Here is a tiny trained network, its code and every weight. The questions are about switching its units off for an input and a target symbol, where a switched-off unit gives its printed mean instead of its output.

import numpy as np


def w(rows, s, z=0):
    codes = np.array(rows[::2]) - 128.0
    scale = np.full(codes.shape[1], s)
    scale[-1] = z or s
    return codes * scale


def norm(h):
    return h / np.sqrt((h * h).mean(-1, keepdims=True) + 1e-5)


def f(y):
    return y / 2 * (1 + np.tanh(0.7978845608 * (y + 0.044715 * y**3)))


def softmax(a):
    e = np.exp(a - a.max(-1, keepdims=True))
    return e / e.sum(-1, keepdims=True)


def log_softmax(a):
    a = a - a.max(-1, keepdims=True)
    return a - np.log(np.exp(a).sum(-1, keepdims=True))


def net(x, mask):
    ids = ['βδεζμσφψ'.index(c) for c in x.split()]
    T = len(ids)
    res = E[ids] + P[:T]
    q, k, v = (norm(res) @ M[0].T for M in (Q, K, V))
    z = softmax(np.where(np.tri(T) > 0, q @ k.T / 4**0.5, -1e9)) @ v
    res = res + np.where(mask[0], z, O[0][:, -1]) @ O[0][:, :-1]
    y = f(norm(res) @ A[0][:, :-1].T + A[0][:, -1])
    res = res + np.where(mask[1:17], y, B[0][:, -1]) @ B[0][:, :-1]
    return log_softmax(norm(res)[-1] @ U[:, :-1].T + U[:, -1])


Q, K, V, O, A, B = {}, {}, {}, {}, {}, {}
E = w([
[167,3,220],'β',
[194,6,148],'δ',
[112,146,138],'ε',
[66,184,202],'ζ',
[74,216,206],'μ',
[108,218,194],'σ',
[95,75,165],'φ',
[234,142,133],'ψ',
],0.0076)
P = w([
[115,126,53],'0',
[109,13,254],'1',
[116,194,143],'2',
[153,26,213],'3',
[95,186,149],'4',
[175,44,238],'5',
[103,139,102],'6',
],0.0064)
Q[0] = w([
[210,108,222],'head 1',
[198,47,245],'head 1',
[162,252,89],'head 1',
[107,192,71],'head 1',
],0.012)
K[0] = w([
[127,129,43],'head 1',
[93,109,2],'head 1',
[220,164,148],'head 1',
[170,145,182],'head 1',
],0.014)
V[0] = w([
[79,166,168],'head 1',
[4,53,79],'head 1',
[157,155,209],'head 1',
[236,168,58],'head 1',
],0.02)
O[0] = w([
[94,91,207,176],'head 1',
[248,250,148,182],'head 1',
[34,116,133,164],'head 1',
[134,13,84,4],'head 1',
],0.02,0.0027)
A[0] = w([
[209,144,159,127],'neuron 1',
[146,111,93,74],'neuron 2',
[54,175,110,254],'neuron 3',
[215,229,122,60],'neuron 4',
[148,142,143,94],'neuron 5',
[143,114,113,104],'neuron 6',
[140,65,177,62],'neuron 7',
[198,146,44,124],'neuron 8',
[149,141,47,117],'neuron 9',
[33,83,92,156],'neuron 10',
[159,110,153,134],'neuron 11',
[132,31,160,49],'neuron 12',
[97,174,51,119],'neuron 13',
[189,133,35,146],'neuron 14',
[94,102,22,241],'neuron 15',
[88,57,4,120],'neuron 16',
],0.014,0.0027)
B[0] = w([
[99,107,80,193],'neuron 1',
[123,129,143,125],'neuron 2',
[212,118,141,189],'neuron 3',
[42,79,4,254],'neuron 4',
[128,117,110,138],'neuron 5',
[109,140,131,123],'neuron 6',
[79,161,170,140],'neuron 7',
[176,118,253,187],'neuron 8',
[123,116,198,146],'neuron 9',
[60,125,107,206],'neuron 10',
[112,128,127,135],'neuron 11',
[92,200,93,159],'neuron 12',
[145,103,122,130],'neuron 13',
[145,130,254,179],'neuron 14',
[168,74,167,163],'neuron 15',
[204,28,162,179],'neuron 16',
],0.026,0.0087)
U = w([
[103,111,5,90],'β',
[180,67,149,80],'δ',
[196,112,91,175],'ε',
[95,195,92,2],'ζ',
[118,146,178,173],'μ',
[45,104,131,131],'σ',
[152,181,99,194],'φ',
[115,12,85,195],'ψ',
],0.014,0.0033)

Each question gives the input, a string of symbols that net reads in full, and the target symbol t.
The units are the heads (4 rows each of Q, K, V and O) and the neurons (one row each of A and B). Each row of codes is followed by its name. A weight is (code - 128) times the scale printed after its matrix; where a second scale follows, it is the last column's (O, A, B and U).
mask holds one flag per unit, heads first, then neurons. A switched-off unit (its flag False) gives its mean, the last column of its rows in O or B, instead of its output. The means were averaged over made-up inputs and are rounded, as every weight is.
A unit's drop is (log p(t) with every unit on - log p(t) with that unit switched off) / (log p(t) with every unit on - log p(t) with every unit switched off).
The circuit of an input: a set's keep is (log p(t) with only the set's units on - log p(t) with every unit switched off) / (log p(t) with every unit on - log p(t) with every unit switched off). Starting from the 12 units with the biggest drops (on a tie, the unit counted first), units are removed one at a time, each time the one whose removal leaves the highest keep (on an exact tie, the one counted first), for as long as the keep stays at least 0.8.
circuit, biggest first: the units of the circuit, biggest drop first
most important unit: the unit with the biggest drop
top k neurons: the k neurons with the biggest drops, biggest first
drop of u: that unit's drop, to one decimal
input β μ μ ψ, target β: most important unit -> neuron 4
input δ β μ μ, target δ: top 3 neurons -> neuron 8; neuron 14; neuron 4
input β ψ β φ μ ζ, target β: circuit, biggest first -> neuron 4; head 1
input δ σ σ ψ, target δ: circuit, biggest first -> head 1; neuron 8; neuron 14
input β μ μ β ε, target μ: circuit, biggest first -> head 1; neuron 4
input μ β ζ, target μ: circuit, biggest first -> head 1; neuron 4
input δ β σ ψ ε σ, target δ: top 3 neurons -> neuron 8; neuron 14; neuron 4
input ζ μ ψ μ, target ζ: circuit, biggest first -> head 1; neuron 8; neuron 14
input δ μ σ β, target δ: top 2 neurons -> neuron 8; neuron 14
input β δ δ ζ, target β: circuit, biggest first -> head 1; neuron 4
input μ δ μ, target μ: top 2 neurons -> neuron 4; neuron 3
input β ψ β δ, target β: top 2 neurons -> neuron 4; neuron 16
input μ ψ ψ δ, target μ: drop of head 1 -> 0.6
input μ β σ σ β ε, target μ: drop of neuron 4 -> 0.3
input φ μ σ ε, target φ: drop of head 1 -> 0.7
